Below is a small trained network, with its code and all its weights. Each question gives an input and a target symbol and asks what happens when units are switched off, that is, made to give their printed mean instead of their output.

import numpy as np


def w(rows, s, z=0):
    codes = np.array(rows[::2]) - 128.0
    scale = np.full(codes.shape[1], s)
    scale[-1] = z or s
    return codes * scale


def f(y):
    return y / 2 * (1 + np.tanh(0.7978845608 * (y + 0.044715 * y**3)))


def softmax(a):
    e = np.exp(a - a.max(-1, keepdims=True))
    return e / e.sum(-1, keepdims=True)


def log_softmax(a):
    a = a - a.max(-1, keepdims=True)
    return a - np.log(np.exp(a).sum(-1, keepdims=True))


def net(x, mask):
    ids = ['αβγδεζηθλμστφψ'.index(c) for c in x.split()]
    T = len(ids)
    res = E[ids] + P[:T]
    u = 0
    for l in range(3):
        r = res
        for j in range(2):
            rows = slice(2 * j, 2 * j + 2)
            q, k, v = (r @ M[l][rows].T for M in (Q, K, V))
            z = softmax(np.where(np.tri(T) > 0, q @ k.T / 2**0.5, -1e9)) @ v
            o = O[l][rows]
            res = res + np.where(mask[u + j], z, o[:, -1]) @ o[:, :-1]
        u += 2
        y = f(res @ A[l][:, :-1].T + A[l][:, -1])
        res = res + np.where(mask[u : u + 4], y, B[l][:, -1]) @ B[l][:, :-1]
        u += 4
    return log_softmax(res[-1] @ U[:, :-1].T + U[:, -1])


Q, K, V, O, A, B = {}, {}, {}, {}, {}, {}
E = w([
[80,103,7],'α',
[124,131,128],'β',
[136,127,106],'γ',
[156,44,175],'δ',
[171,54,130],'ε',
[50,153,137],'ζ',
[193,143,44],'η',
[113,61,152],'θ',
[171,133,127],'λ',
[43,105,10],'μ',
[131,131,79],'σ',
[193,122,50],'τ',
[41,150,116],'φ',
[155,135,150],'ψ',
],0.018)
P = w([
[127,152,168],'0',
[134,103,58],'1',
[87,68,100],'2',
[149,215,180],'3',
[147,74,67],'4',
[85,53,97],'5',
[149,225,186],'6',
[152,83,51],'7',
[86,60,92],'8',
[152,248,189],'9',
[160,77,40],'10',
[99,58,90],'11',
[166,126,194],'12',
],0.011)
Q[0] = w([
[69,48,61],'L0H0',
[234,254,184],'L0H0',
[127,205,189],'L0H1',
[16,131,162],'L0H1',
],0.009)
K[0] = w([
[12,60,160],'L0H0',
[150,133,191],'L0H0',
[54,49,117],'L0H1',
[2,133,200],'L0H1',
],0.0079)
V[0] = w([
[114,75,138],'L0H0',
[167,90,165],'L0H0',
[137,201,254],'L0H1',
[161,136,71],'L0H1',
],0.0075)
O[0] = w([
[1,147,97,180],'L0H0',
[185,17,155,101],'L0H0',
[130,244,119,3],'L0H1',
[67,144,70,169],'L0H1',
],0.0051,0.0042)
A[0] = w([
[135,120,85,1],'L0N0',
[104,127,104,11],'L0N1',
[250,143,189,46],'L0N2',
[173,137,215,15],'L0N3',
],0.017,0.0025)
B[0] = w([
[73,142,228,207],'L0N0',
[196,37,201,177],'L0N1',
[175,2,17,252],'L0N2',
[230,103,226,207],'L0N3',
],0.0093,0.0036)
Q[1] = w([
[57,59,148],'L1H0',
[153,98,175],'L1H0',
[2,187,251],'L1H1',
[230,163,68],'L1H1',
],0.0098)
K[1] = w([
[206,189,201],'L1H0',
[162,164,108],'L1H0',
[132,2,45],'L1H1',
[207,153,97],'L1H1',
],0.0085)
V[1] = w([
[191,200,112],'L1H0',
[2,66,140],'L1H0',
[150,70,109],'L1H1',
[82,81,101],'L1H1',
],0.0082)
O[1] = w([
[255,165,184,4],'L1H0',
[28,141,119,127],'L1H0',
[108,9,156,223],'L1H1',
[250,98,152,239],'L1H1',
],0.0059,0.0044)
A[1] = w([
[2,200,131,92],'L1N0',
[153,250,82,251],'L1N1',
[218,234,122,53],'L1N2',
[157,120,186,180],'L1N3',
],0.0088,0.0018)
B[1] = w([
[44,80,133,240],'L1N0',
[2,15,204,122],'L1N1',
[100,86,62,99],'L1N2',
[68,98,214,250],'L1N3',
],0.0091,0.0017)
Q[2] = w([
[109,127,47],'L2H0',
[134,169,172],'L2H0',
[82,146,246],'L2H1',
[124,141,204],'L2H1',
],0.013)
K[2] = w([
[2,19,73],'L2H0',
[136,203,90],'L2H0',
[221,215,136],'L2H1',
[183,231,123],'L2H1',
],0.0081)
V[2] = w([
[125,16,128],'L2H0',
[36,194,254],'L2H0',
[174,170,210],'L2H1',
[135,138,55],'L2H1',
],0.007)
O[2] = w([
[121,2,205,251],'L2H0',
[196,174,117,96],'L2H0',
[203,98,83,91],'L2H1',
[132,172,80,108],'L2H1',
],0.0079,0.022)
A[2] = w([
[104,155,133,109],'L2N0',
[83,173,71,37],'L2N1',
[166,80,129,9],'L2N2',
[163,101,244,141],'L2N3',
],0.011,0.0014)
B[2] = w([
[212,96,197,126],'L2N0',
[198,127,133,127],'L2N1',
[227,91,128,198],'L2N2',
[107,246,107,255],'L2N3',
],0.013,0.029)
U = w([
[109,89,114,133],'α',
[129,160,125,253],'β',
[132,119,135,189],'γ',
[161,180,179,59],'δ',
[150,96,153,139],'ε',
[73,200,151,78],'ζ',
[137,68,98,113],'η',
[123,254,97,158],'θ',
[169,105,113,57],'λ',
[100,104,142,142],'μ',
[118,108,180,126],'σ',
[144,80,86,34],'τ',
[100,139,192,87],'φ',
[146,110,200,184],'ψ',
],0.013,0.0054)

Each question gives the input, a string of symbols that net reads in full, and the target symbol t.
The units are the heads (2 rows each of Q, K, V and O) and the neurons (one row each of A and B). Each row of codes is followed by its name. A weight is (code - 128) times the scale printed after its matrix; where a second scale follows, it is the last column's (O, A, B and U).
mask holds one flag per unit, layer by layer, with each layer's heads first. A switched-off unit (its flag False) gives its mean, the last column of its rows in O or B, instead of its output. The means were averaged over made-up inputs and are rounded, as every weight is.
A unit's drop is (log p(t) with every unit on - log p(t) with that unit switched off) / (log p(t) with every unit on - log p(t) with every unit switched off).
The circuit of an input: a set's keep is (log p(t) with only the set's units on - log p(t) with every unit switched off) / (log p(t) with every unit on - log p(t) with every unit switched off). Starting from the 12 units with the biggest drops (on a tie, the unit counted first), units are removed one at a time, each time the one whose removal leaves the highest keep (on an exact tie, the one counted first), for as long as the keep stays at least 0.8.
units of the circuit, in order: the units of the circuit, biggest drop first
top k neurons: the k neurons with the biggest drops, biggest first
top k neurons in layer l: the k neurons of layer l with the biggest drops, biggest first
input ζ τ β ζ β, target θ: units of the circuit, in order	[L2H0]
input β γ δ θ θ β β α γ δ, target δ: top 4 neurons	[L0N3, L2N3, L0N2, L2N2]
input ζ γ θ η ε θ τ φ θ δ β, target θ: top 2 neurons	[L1N1, L1N0]
input μ ζ ε β ψ ψ ψ ε ε τ φ, target ζ: top 4 neurons	[L2N2, L1N0, L0N3, L0N2]
input α θ φ, target μ: units of the circuit, in order	[L2N3, L1H0, L2N2]
input α ζ ε δ η ψ φ β α λ, target λ: top 2 neurons	[L0N2, L0N3]
input ζ θ α α ε η γ δ, target θ: units of the circuit, in order	[L0N2, L1H1, L2H0]
input ε ζ μ μ μ ζ τ φ δ μ, target μ: units of the circuit, in order	[L2N3, L2N2, L1H0]
input ζ τ γ ζ α, target θ: top 4 neurons	[L0N2, L1N1, L1N0, L0N0]
input μ β γ σ α, target ζ: units of the circuit, in order	[L2H1, L2N2]
input ζ ζ θ ψ τ ζ λ η, target θ: units of the circuit, in order	[L0N2, L2H0]
input δ β α ψ τ, target ψ: top 4 neurons	[L0N2, L0N0, L0N3, L2N2]
input η δ σ δ τ δ θ θ θ θ, target θ: top 3 neurons	[L2N3, L0N3, L1N3]
input ζ α μ φ ζ θ φ δ, target θ: units of the circuit, in order	[L0N2, L2H0, L0H0]
input δ μ λ δ δ γ ζ σ δ φ φ β λ, target λ: units of the circuit, in order	[L0N2, L2N2]
input δ θ ζ λ η η ε τ, target ψ: top neuron	[L0N0]
input α δ φ, target μ: top 3 neurons	[L2N3, L2N2, L0N3]
input τ λ γ θ β τ λ ε σ η ζ δ ζ, target ζ: units of the circuit, in order	[L0N2, L2N2]
input ζ ψ η η φ ζ δ ψ, target θ: top 4 neurons	[L1N0, L0N2, L1N1, L2N2]
input η η ε δ, target δ: units of the circuit, in order	[L2N3, L0N3, L0N2, L2N2]
input ψ δ ζ β η δ ζ, target ζ: units of the circuit, in order	[L2N2]
input γ λ δ δ η θ η, target η: top 2 neurons	[L2N3, L0N2]
input μ ε γ ε α δ θ η γ ζ λ, target ζ: top 4 neurons	[L2N2, L0N2, L1N0, L0N0]
input ζ μ δ γ ζ θ δ δ α μ δ ε, target θ: top 3 neurons in layer 0	[L0N2, L0N3, L0N1]
